Below are the code and all the weights of a small trained network. Each question names an input and a class and asks about switching units off, where a switched-off unit gives its printed mean instead of its output.

import numpy as np


def w(rows, s, z=0):
    codes = np.array(rows[::2]) - 128.0
    scale = np.full(codes.shape[1], s)
    scale[-1] = z or s
    return codes * scale


def f(y):
    return y / 2 * (1 + np.tanh(0.7978845608 * (y + 0.044715 * y**3)))


def log_softmax(a):
    a = a - a.max(-1, keepdims=True)
    return a - np.log(np.exp(a).sum(-1, keepdims=True))


def net(x, mask):
    res = np.array(x, float).reshape(1, 7) / 4 @ E
    y = f(res @ A[0][:, :-1].T + A[0][:, -1])
    res = res + np.where(mask, y, B[0][:, -1]) @ B[0][:, :-1]
    return log_softmax(res[-1] @ U[:, :-1].T + U[:, -1])


A, B = {}, {}
E = w([
[147,114,174,181,128,115,133,163,92,78,137,97],'x0',
[162,112,80,204,175,78,34,41,95,139,48,164],'x1',
[195,119,237,122,147,182,179,81,74,136,44,161],'x2',
[118,138,94,108,126,125,146,142,80,71,117,125],'x3',
[202,204,192,75,206,144,50,92,175,95,168,31],'x4',
[2,212,149,184,170,136,139,133,195,87,55,102],'x5',
[57,103,82,138,226,199,158,118,19,187,126,46],'x6',
],0.0078)
A[0] = w([
[162,109,71,166,201,48,68,105,66,156,54,126,123],'N0',
[226,83,105,70,151,96,135,117,101,131,160,102,43],'N1',
[72,118,137,63,99,179,154,150,161,116,155,140,128],'N2',
[149,174,148,100,179,80,91,123,133,99,162,81,64],'N3',
[70,140,100,175,15,122,174,118,84,138,142,199,124],'N4',
[155,141,124,88,71,91,132,180,180,61,138,174,160],'N5',
[157,148,203,31,140,107,102,103,149,150,130,49,72],'N6',
[134,138,131,115,157,176,123,125,238,141,101,50,138],'N7',
[121,127,90,164,178,190,139,132,93,171,171,91,101],'N8',
[172,98,156,209,166,138,54,69,121,95,87,129,236],'N9',
[152,171,158,123,82,202,189,170,162,96,186,157,39],'N10',
[95,220,107,186,137,158,153,161,201,101,34,102,79],'N11',
[137,157,131,89,105,68,121,151,149,81,127,187,215],'N12',
[121,160,153,64,102,147,203,111,140,164,177,85,114],'N13',
[63,159,196,159,144,142,140,104,168,141,72,120,86],'N14',
[44,118,36,110,97,77,57,34,113,127,186,148,244],'N15',
[121,81,60,142,100,76,104,114,152,110,234,59,118],'N16',
[70,58,187,152,104,98,166,178,134,113,90,193,118],'N17',
[67,69,106,150,96,129,128,123,107,133,109,149,229],'N18',
[85,95,181,66,165,159,179,205,123,162,161,85,104],'N19',
[225,104,193,66,128,175,232,56,87,157,61,179,134],'N20',
[229,127,100,128,98,112,146,126,98,211,180,127,81],'N21',
[131,159,90,64,167,112,149,96,89,2,142,118,172],'N22',
[150,160,183,125,37,81,113,126,177,129,92,168,127],'N23',
[54,89,116,116,107,184,137,84,100,145,162,152,178],'N24',
[97,154,165,102,87,211,124,196,96,105,194,142,5],'N25',
[92,109,88,142,140,104,105,160,189,168,178,160,138],'N26',
[109,107,115,122,85,102,194,144,134,151,118,153,157],'N27',
],0.0084,0.0029)
B[0] = w([
[101,171,103,238,99,125,71,121,150,137,131,212,241],'N0',
[118,32,49,126,122,105,179,139,67,169,87,110,190],'N1',
[134,136,97,189,110,103,57,158,176,115,105,123,192],'N2',
[82,87,122,129,112,114,134,37,155,87,170,125,191],'N3',
[111,65,151,125,107,149,139,63,164,135,138,81,227],'N4',
[129,127,153,122,201,208,94,121,71,91,82,117,215],'N5',
[82,59,102,173,148,100,212,101,194,87,160,117,211],'N6',
[175,21,156,124,148,134,167,113,133,110,147,123,200],'N7',
[109,139,155,42,200,140,95,72,1,43,18,109,197],'N8',
[113,110,160,200,135,148,128,136,152,160,159,164,234],'N9',
[145,139,69,149,95,162,70,95,187,69,69,171,191],'N10',
[144,37,54,94,31,74,144,214,32,175,113,55,226],'N11',
[213,144,103,128,171,131,131,121,52,134,92,110,198],'N12',
[120,119,119,217,134,114,73,143,169,151,126,156,198],'N13',
[164,99,85,105,78,52,174,236,96,137,110,138,191],'N14',
[144,166,138,195,110,174,126,186,135,152,185,133,232],'N15',
[63,224,191,97,128,126,183,186,103,79,226,156,210],'N16',
[125,93,124,148,168,124,162,101,153,88,187,123,204],'N17',
[184,102,177,131,163,195,166,33,122,131,165,67,203],'N18',
[165,160,91,193,117,242,26,101,157,88,82,198,216],'N19',
[38,196,166,106,123,138,172,222,151,120,209,185,255],'N20',
[184,40,36,83,87,76,104,210,39,197,148,85,193],'N21',
[181,118,114,190,173,149,242,121,255,191,144,86,174],'N22',
[140,181,169,74,214,159,98,122,68,50,69,85,209],'N23',
[133,114,161,118,162,134,124,102,100,140,123,93,182],'N24',
[54,86,95,155,106,120,71,159,184,183,123,206,181],'N25',
[120,162,229,86,120,123,128,132,122,89,190,130,185],'N26',
[202,111,102,165,146,105,181,81,152,122,148,121,185],'N27',
],0.006,0.01)
U = w([
[147,113,85,216,92,145,2,107,175,127,77,230,84],'0',
[167,42,72,110,63,54,131,211,84,167,92,94,75],'1',
[170,121,153,168,167,157,139,148,140,150,123,122,255],'2',
[159,60,146,152,155,124,194,11,177,121,159,120,68],'3',
[57,203,197,116,120,125,187,201,119,118,163,185,99],'4',
[153,138,147,97,220,174,40,99,65,100,49,118,115],'5',
],0.0085,0.0083)

Each question gives the input, the list of numbers given to net, and the class t.
The units are the neurons (one row each of A and B). Each row of codes is followed by its name. A weight is (code - 128) times the scale printed after its matrix; where a second scale follows, it is the last column's (A, B and U).
mask holds one flag per neuron, in row order. A switched-off neuron (its flag False) gives its mean, the last column of its row in B, instead of its output. The means were averaged over made-up inputs and are rounded, as every weight is.
A unit's drop is (log p(t) with every unit on - log p(t) with that unit switched off) / (log p(t) with every unit on - log p(t) with every unit switched off).
The circuit of an input: a set's keep is (log p(t) with only the set's units on - log p(t) with every unit switched off) / (log p(t) with every unit on - log p(t) with every unit switched off). Starting from the 12 units with the biggest drops (on a tie, the unit counted first), units are removed one at a time, each time the one whose removal leaves the highest keep (on an exact tie, the one counted first), for as long as the keep stays at least 0.8.
circuit, biggest first: the units of the circuit, biggest drop first
most important unit: the unit with the biggest drop
k most important neurons: the k neurons with the biggest drops, biggest first
drop when u is switched off: that unit's drop, to one decimal
input [-1,-7,1,1,-5,6,8], class 5: circuit, biggest first	[N8, N19]
input [-1,-2,1,3,-8,-6,-5], class 3: most important unit	N4
input [-6,-1,-2,5,4,-5,-5], class 1: 3 most important neurons	[N21, N1, N19]
input [-3,-5,0,-1,5,-3,4], class 0: 2 most important neurons	[N19, N13]
input [6,-8,1,-8,3,3,-8], class 0: 2 most important neurons	[N10, N25]
input [3,-6,1,-5,0,7,4], class 1: 3 most important neurons	[N11, N14, N0]
input [5,-5,-1,-5,-2,6,-3], class 1: 2 most important neurons	[N11, N14]
input [-8,-1,-1,-1,-5,6,0], class 1: 2 most important neurons	[N11, N14]
input [4,-6,-3,-6,5,3,-7], class 5: circuit, biggest first	[N23, N5]
input [-1,7,8,-4,-2,0,6], class 4: 2 most important neurons	[N20, N19]
input [-2,-7,0,7,-8,6,-6], class 3: 4 most important neurons	[N4, N17, N27, N18]
input [0,-3,-3,-2,-3,-6,-8], class 5: circuit, biggest first	[N5, N23]
input [2,-3,-4,2,8,-1,6], class 3: circuit, biggest first	[N6, N3]
input [8,8,3,-1,3,-2,2], class 0: most important neuron	[N0]
input [0,-1,-4,-5,2,-8,-7], class 1: 2 most important neurons	[N21, N1]
input [4,-5,2,-3,-6,0,3], class 3: circuit, biggest first	[N17, N4]
input [4,-2,-4,1,-4,0,6], class 5: 2 most important neurons	[N8, N20]
input [-1,3,0,2,-4,-2,4], class 3: 2 most important neurons	[N18, N19]
input [-8,4,-7,-7,2,8,5], class 1: drop when N20 is switched off	0.1
input [-1,-1,-7,-6,-1,4,5], class 4: most important unit	N16
input [-1,-3,-6,-3,3,-8,4], class 1: drop when N1 is switched off	0.4
input [-5,1,-7,-4,-1,-2,-5], class 4: drop when N16 is switched off	0.3
